Here is a tiny trained network, its code and every weight. The questions are about switching its units off for an input and a class, where a switched-off unit gives its printed mean instead of its output.

import numpy as np


def w(rows, s, z=0):
    codes = np.array(rows[::2]) - 128.0
    scale = np.full(codes.shape[1], s)
    scale[-1] = z or s
    return codes * scale


def f(y):
    return np.maximum(y, 0)


def log_softmax(a):
    a = a - a.max(-1, keepdims=True)
    return a - np.log(np.exp(a).sum(-1, keepdims=True))


def net(x, mask):
    res = np.array(x, float).reshape(1, 5) / 4 @ E
    y = f(res @ A[0][:, :-1].T + A[0][:, -1])
    res = res + np.where(mask, y, B[0][:, -1]) @ B[0][:, :-1]
    return log_softmax(res[-1] @ U[:, :-1].T + U[:, -1])


A, B = {}, {}
E = w([
[107,138,208,124,125,125,128,129,129,26,128,125],'x0',
[130,123,129,133,126,128,6,131,132,128,127,113],'x1',
[128,123,127,138,156,102,128,98,145,126,230,125],'x2',
[128,127,128,128,128,128,128,128,128,128,128,127],'x3',
[129,128,128,128,128,128,128,128,128,128,128,129],'x4',
],0.017)
A[0] = w([
[126,129,128,125,129,128,223,126,125,128,128,136,242],'neuron 1',
[127,129,128,126,129,128,207,127,126,128,128,133,222],'neuron 2',
[106,137,209,124,126,126,128,128,129,40,128,125,133],'neuron 3',
[128,125,128,134,145,110,128,107,136,128,198,126,133],'neuron 4',
[135,125,99,129,129,129,128,128,128,160,128,129,185],'neuron 5',
[128,130,128,124,114,141,128,144,121,128,73,129,196],'neuron 6',
[135,125,108,129,129,129,128,128,128,155,128,129,175],'neuron 7',
[127,128,128,127,128,128,152,127,127,128,128,131,158],'neuron 8',
[130,126,129,133,126,128,5,131,132,128,127,118,141],'neuron 9',
[129,132,128,119,98,155,129,162,113,128,35,130,249],'neuron 10',
[128,124,128,137,155,104,128,98,141,128,222,126,135],'neuron 11',
[141,121,65,130,130,130,128,128,127,203,129,130,255],'neuron 12',
[129,127,126,129,131,126,128,125,129,130,136,128,133],'neuron 13',
[128,130,128,125,119,138,128,138,123,128,94,129,172],'neuron 14',
[112,136,200,125,126,126,128,128,129,46,127,125,132],'neuron 15',
[128,127,128,129,131,125,128,125,130,129,138,128,135],'neuron 16',
],0.018,0.0079)
B[0] = w([
[129,196,125,118,133,130,229,120,128,128,128,252,237],'neuron 1',
[129,198,126,119,132,130,234,120,128,128,129,234,218],'neuron 2',
[85,130,234,116,110,117,127,140,131,129,176,128,240],'neuron 3',
[124,124,123,160,158,102,129,99,171,35,136,126,193],'neuron 4',
[157,126,83,139,143,134,128,119,128,127,75,127,177],'neuron 5',
[131,130,131,108,110,147,126,151,74,187,119,128,197],'neuron 6',
[154,126,94,141,142,133,128,119,129,126,94,127,167],'neuron 7',
[128,147,126,124,130,129,158,124,127,128,127,161,156],'neuron 8',
[130,53,128,139,124,127,8,138,128,128,125,32,238],'neuron 9',
[133,130,131,90,96,166,124,176,20,226,114,127,251],'neuron 10',
[125,123,122,169,164,95,130,87,174,14,138,126,217],'neuron 11',
[179,125,35,144,155,140,129,114,126,126,61,128,239],'neuron 12',
[129,127,125,132,132,126,128,124,132,122,127,128,137],'neuron 13',
[131,129,130,111,110,145,126,147,76,165,119,128,172],'neuron 14',
[70,130,245,116,111,116,126,139,132,128,173,127,230],'neuron 15',
[128,128,125,132,133,126,129,124,133,121,128,128,139],'neuron 16',
],0.013,0.023)
U = w([
[228,210,19,74,122,198,202,145,61,251,40,204,228],'0',
[221,198,5,201,204,102,209,45,223,48,76,207,156],'1',
[57,212,204,43,37,161,203,194,64,239,183,203,61],'2',
[57,205,193,138,150,62,205,76,227,48,214,202,51],'3',
[221,41,17,117,100,194,41,181,55,246,42,15,245],'4',
[216,36,10,211,198,96,40,55,225,53,70,16,138],'5',
[58,47,207,53,36,156,40,205,63,238,175,20,106],'6',
[56,40,194,177,132,61,43,108,222,49,218,23,38],'7',
],0.0032,0.0011)

Each question gives the input, the list of numbers given to net, and the class t.
The units are the neurons (one row each of A and B). Each row of codes is followed by its name. A weight is (code - 128) times the scale printed after its matrix; where a second scale follows, it is the last column's (A, B and U).
mask holds one flag per neuron, in row order. A switched-off neuron (its flag False) gives its mean, the last column of its row in B, instead of its output. The means were averaged over made-up inputs and are rounded, as every weight is.
A unit's drop is (log p(t) with every unit on - log p(t) with that unit switched off) / (log p(t) with every unit on - log p(t) with every unit switched off).
The circuit of an input: a set's keep is (log p(t) with only the set's units on - log p(t) with every unit switched off) / (log p(t) with every unit on - log p(t) with every unit switched off). Starting from the 12 units with the biggest drops (on a tie, the unit counted first), units are removed one at a time, each time the one whose removal leaves the highest keep (on an exact tie, the one counted first), for as long as the keep stays at least 0.8.
circuit, biggest first: the units of the circuit, biggest drop first
k most important neurons: the k neurons with the biggest drops, biggest first
drop of u: that unit's drop, to one decimal
input [5,-6,2,-3,0], class 3: circuit, biggest first	(neuron 10)
input [-3,2,1,2,-1], class 5: circuit, biggest first	(neuron 10; neuron 1)
input [8,-6,1,3,6], class 3: 2 most important neurons	(neuron 10; neuron 6)
input [5,1,5,-1,0], class 7: 2 most important neurons	(neuron 1; neuron 2)
input [1,4,0,3,-6], class 6: 2 most important neurons	(neuron 11; neuron 12)
input [3,0,1,-6,5], class 3: 3 most important neurons	(neuron 10; neuron 9; neuron 6)
input [-7,1,3,-5,-5], class 5: 2 most important neurons	(neuron 1; neuron 2)
input [8,8,1,-8,-6], class 7: 2 most important neurons	(neuron 10; neuron 6)
input [4,-3,1,-7,-6], class 3: 2 most important neurons	(neuron 10; neuron 6)
input [7,5,1,1,-8], class 7: drop of neuron 10	0.8
input [-8,5,0,-4,-7], class 4: drop of neuron 11	0.4
input [-8,-5,7,-4,0], class 1: drop of neuron 4	0.0
input [0,6,2,-1,-6], class 5: drop of neuron 3	0.2
input [2,-1,7,-2,6], class 3: most important neuron	(neuron 9)
